Below is a small trained network, with its code and all its weights. Each question gives an input and a class and asks what happens when units are switched off, that is, made to give their printed mean instead of their output.

import numpy as np


def w(rows, s, z=0):
    codes = np.array(rows[::2]) - 128.0
    scale = np.full(codes.shape[1], s)
    scale[-1] = z or s
    return codes * scale


def f(y):
    return np.maximum(y, 0)


def log_softmax(a):
    a = a - a.max(-1, keepdims=True)
    return a - np.log(np.exp(a).sum(-1, keepdims=True))


def net(x, mask):
    res = np.array(x, float).reshape(1, 6) / 4 @ E
    y = f(res @ A[0][:, :-1].T + A[0][:, -1])
    res = res + np.where(mask, y, B[0][:, -1]) @ B[0][:, :-1]
    return log_softmax(res[-1] @ U[:, :-1].T + U[:, -1])


A, B = {}, {}
E = w([
[198,159,115,255,94,209,81,170,167,135,118],'x0',
[229,122,82,107,97,125,157,112,43,92,92],'x1',
[141,155,226,115,155,101,115,205,103,47,70],'x2',
[144,161,145,35,132,210,60,103,119,102,193],'x3',
[112,170,85,143,80,115,190,165,152,62,236],'x4',
[120,98,106,88,117,150,130,145,173,113,96],'x5',
],0.0081)
A[0] = w([
[172,134,156,186,112,187,123,164,186,113,100,85],'neuron 1',
[88,93,176,121,152,156,89,96,99,189,40,4],'neuron 2',
[232,130,36,123,82,135,125,57,23,65,83,159],'neuron 3',
[163,143,139,103,156,186,70,102,137,106,174,32],'neuron 4',
[33,99,159,61,191,65,182,76,75,146,152,85],'neuron 5',
[133,155,110,220,80,209,59,175,168,133,99,111],'neuron 6',
[129,199,215,133,171,103,143,194,141,64,82,51],'neuron 7',
[130,102,201,140,169,156,135,225,144,31,108,41],'neuron 8',
[122,129,118,197,127,43,200,141,110,155,78,57],'neuron 9',
[158,126,144,113,110,128,119,180,73,53,83,96],'neuron 10',
[158,80,172,124,163,106,84,73,88,178,80,105],'neuron 11',
[159,121,151,195,132,145,65,114,139,104,157,42],'neuron 12',
[151,94,186,134,211,176,53,95,114,216,23,84],'neuron 13',
[37,155,207,173,172,118,63,142,235,188,179,145],'neuron 14',
[131,157,153,81,139,199,43,126,89,116,178,47],'neuron 15',
[140,85,96,167,124,101,145,154,117,119,84,97],'neuron 16',
[180,154,105,187,113,156,96,149,165,208,157,92],'neuron 17',
[75,75,101,191,115,102,185,192,129,163,65,68],'neuron 18',
[164,158,160,72,52,182,120,91,113,106,116,151],'neuron 19',
[125,157,125,179,125,161,78,156,104,120,106,49],'neuron 20',
[104,144,140,83,122,195,88,125,94,79,159,21],'neuron 21',
[104,92,2,147,118,182,163,37,166,224,160,64],'neuron 22',
[93,113,118,186,90,111,194,152,126,142,64,38],'neuron 23',
[130,114,64,77,109,120,157,218,198,117,149,110],'neuron 24',
[132,205,141,153,154,88,163,122,97,108,193,124],'neuron 25',
[202,140,120,148,125,100,192,91,97,147,102,137],'neuron 26',
[201,161,114,189,144,209,143,164,112,143,113,109],'neuron 27',
[85,173,134,158,60,149,208,190,136,35,196,42],'neuron 28',
[134,163,113,96,120,163,70,119,97,130,149,27],'neuron 29',
[89,145,201,137,139,86,70,162,148,76,121,109],'neuron 30',
],0.0072,0.0039)
B[0] = w([
[34,114,95,70,92,107,141,149,85,104,95,189],'neuron 1',
[169,131,41,184,144,184,194,159,99,115,180,189],'neuron 2',
[123,209,138,179,147,94,148,53,192,81,45,255],'neuron 3',
[122,110,156,116,187,58,69,162,151,109,191,174],'neuron 4',
[52,107,74,32,77,100,164,149,44,90,51,235],'neuron 5',
[54,112,100,16,151,93,158,156,63,106,64,224],'neuron 6',
[207,43,174,138,75,157,54,54,39,161,154,209],'neuron 7',
[159,81,173,183,76,162,81,66,63,163,126,199],'neuron 8',
[95,106,159,135,176,105,24,191,160,138,207,203],'neuron 9',
[165,82,168,197,72,175,117,52,141,107,77,198],'neuron 10',
[167,157,74,119,158,187,177,155,130,137,187,203],'neuron 11',
[54,96,89,77,106,90,144,131,94,122,125,161],'neuron 12',
[207,162,31,170,143,180,208,191,116,170,197,237],'neuron 13',
[153,218,143,189,119,123,176,35,225,2,20,238],'neuron 14',
[117,87,142,137,200,49,108,157,195,138,204,196],'neuron 15',
[125,138,143,121,179,85,103,137,171,121,157,171],'neuron 16',
[70,113,96,69,74,104,126,147,55,115,79,194],'neuron 17',
[120,117,160,129,166,67,82,154,177,135,180,197],'neuron 18',
[139,140,134,111,128,48,125,142,197,132,170,195],'neuron 19',
[66,113,139,94,106,114,171,137,48,162,133,158],'neuron 20',
[116,107,115,127,203,67,46,165,149,168,146,173],'neuron 21',
[179,28,252,205,45,191,32,26,57,168,152,231],'neuron 22',
[97,92,161,109,196,82,76,201,164,127,207,177],'neuron 23',
[169,168,85,157,124,203,171,179,102,189,142,178],'neuron 24',
[176,137,70,147,97,176,210,158,116,198,142,182],'neuron 25',
[100,149,144,122,135,143,93,117,215,70,104,189],'neuron 26',
[59,139,154,46,119,100,168,118,101,109,133,204],'neuron 27',
[197,136,48,173,165,204,177,181,116,153,171,221],'neuron 28',
[120,103,174,109,193,125,88,152,153,120,192,157],'neuron 29',
[169,108,168,166,94,162,114,72,130,163,84,191],'neuron 30',
],0.0059,0.0084)
U = w([
[164,35,211,176,50,201,57,44,51,185,145,85],'0',
[10,110,92,13,114,91,183,171,24,132,85,96],'1',
[193,164,32,174,170,250,228,219,132,178,206,100],'2',
[96,105,179,124,236,39,26,201,230,158,220,102],'3',
[131,156,152,127,108,161,145,132,151,174,110,247],'4',
[123,212,146,175,133,133,167,38,253,73,44,110],'5',
],0.0072,0.014)

Each question gives the input, the list of numbers given to net, and the class t.
The units are the neurons (one row each of A and B). Each row of codes is followed by its name. A weight is (code - 128) times the scale printed after its matrix; where a second scale follows, it is the last column's (A, B and U).
mask holds one flag per neuron, in row order. A switched-off neuron (its flag False) gives its mean, the last column of its row in B, instead of its output. The means were averaged over made-up inputs and are rounded, as every weight is.
A unit's drop is (log p(t) with every unit on - log p(t) with that unit switched off) / (log p(t) with every unit on - log p(t) with every unit switched off).
The circuit of an input: a set's keep is (log p(t) with only the set's units on - log p(t) with every unit switched off) / (log p(t) with every unit on - log p(t) with every unit switched off). Starting from the 12 units with the biggest drops (on a tie, the unit counted first), units are removed one at a time, each time the one whose removal leaves the highest keep (on an exact tie, the one counted first), for as long as the keep stays at least 0.8.
units of the circuit, in order: the units of the circuit, biggest drop first
most important unit: the unit with the biggest drop
top k neurons: the k neurons with the biggest drops, biggest first
drop when u is switched off: that unit's drop, to one decimal
input [5,8,-7,6,7,-2], class 5: most important unit -> neuron 3
input [-4,-4,-5,0,7,7], class 2: top 2 neurons -> neuron 24; neuron 28
input [8,-3,-5,-7,-7,4], class 1: units of the circuit, in order -> neuron 6; neuron 17
input [-7,-8,-5,1,-7,4], class 5: top 3 neurons -> neuron 14; neuron 6; neuron 28
input [-3,-4,-3,-2,2,-1], class 5: top 2 neurons -> neuron 14; neuron 7
input [4,8,8,6,0,1], class 0: top 4 neurons -> neuron 7; neuron 8; neuron 10; neuron 14
input [-8,-8,3,7,-5,-7], class 1: top 2 neurons -> neuron 5; neuron 3
input [4,0,-1,-1,-4,4], class 1: top 2 neurons -> neuron 6; neuron 28
input [-3,-7,-6,-6,-7,4], class 2: top 4 neurons -> neuron 13; neuron 2; neuron 11; neuron 3
input [7,-7,-4,-8,4,8], class 3: top 4 neurons -> neuron 18; neuron 23; neuron 5; neuron 9
input [-7,-3,-7,-8,-8,-1], class 2: units of the circuit, in order -> neuron 13; neuron 2
input [-1,5,-2,1,-5,5], class 2: units of the circuit, in order -> neuron 13; neuron 11
input [-2,7,2,-7,6,5], class 3: units of the circuit, in order -> neuron 9; neuron 23
input [1,-1,-1,8,7,-2], class 3: units of the circuit, in order -> neuron 15
input [5,-7,8,-4,-7,-2], class 0: top 2 neurons -> neuron 7; neuron 8
input [5,8,6,7,-6,7], class 5: top 2 neurons -> neuron 3; neuron 10
input [6,-6,1,-6,-7,-1], class 2: top 3 neurons -> neuron 13; neuron 2; neuron 5
input [5,-3,5,8,-8,-2], class 2: top 2 neurons -> neuron 13; neuron 2
input [-6,8,-1,5,6,5], class 5: top 2 neurons -> neuron 3; neuron 13
input [3,-4,8,-7,5,1], class 0: units of the circuit, in order -> neuron 7
input [0,-1,3,-4,5,5], class 2: top 3 neurons -> neuron 28; neuron 24; neuron 22
input [-3,-2,-1,-5,0,0], class 3: drop when neuron 12 is switched off -> 0.0
input [-4,5,-8,0,6,3], class 0: drop when neuron 22 is switched off -> 1.5
input [5,-2,2,8,1,5], class 3: drop when neuron 15 is switched off -> 0.1
input [-6,2,-8,-2,0,-6], class 0: drop when neuron 22 is switched off -> 2.4
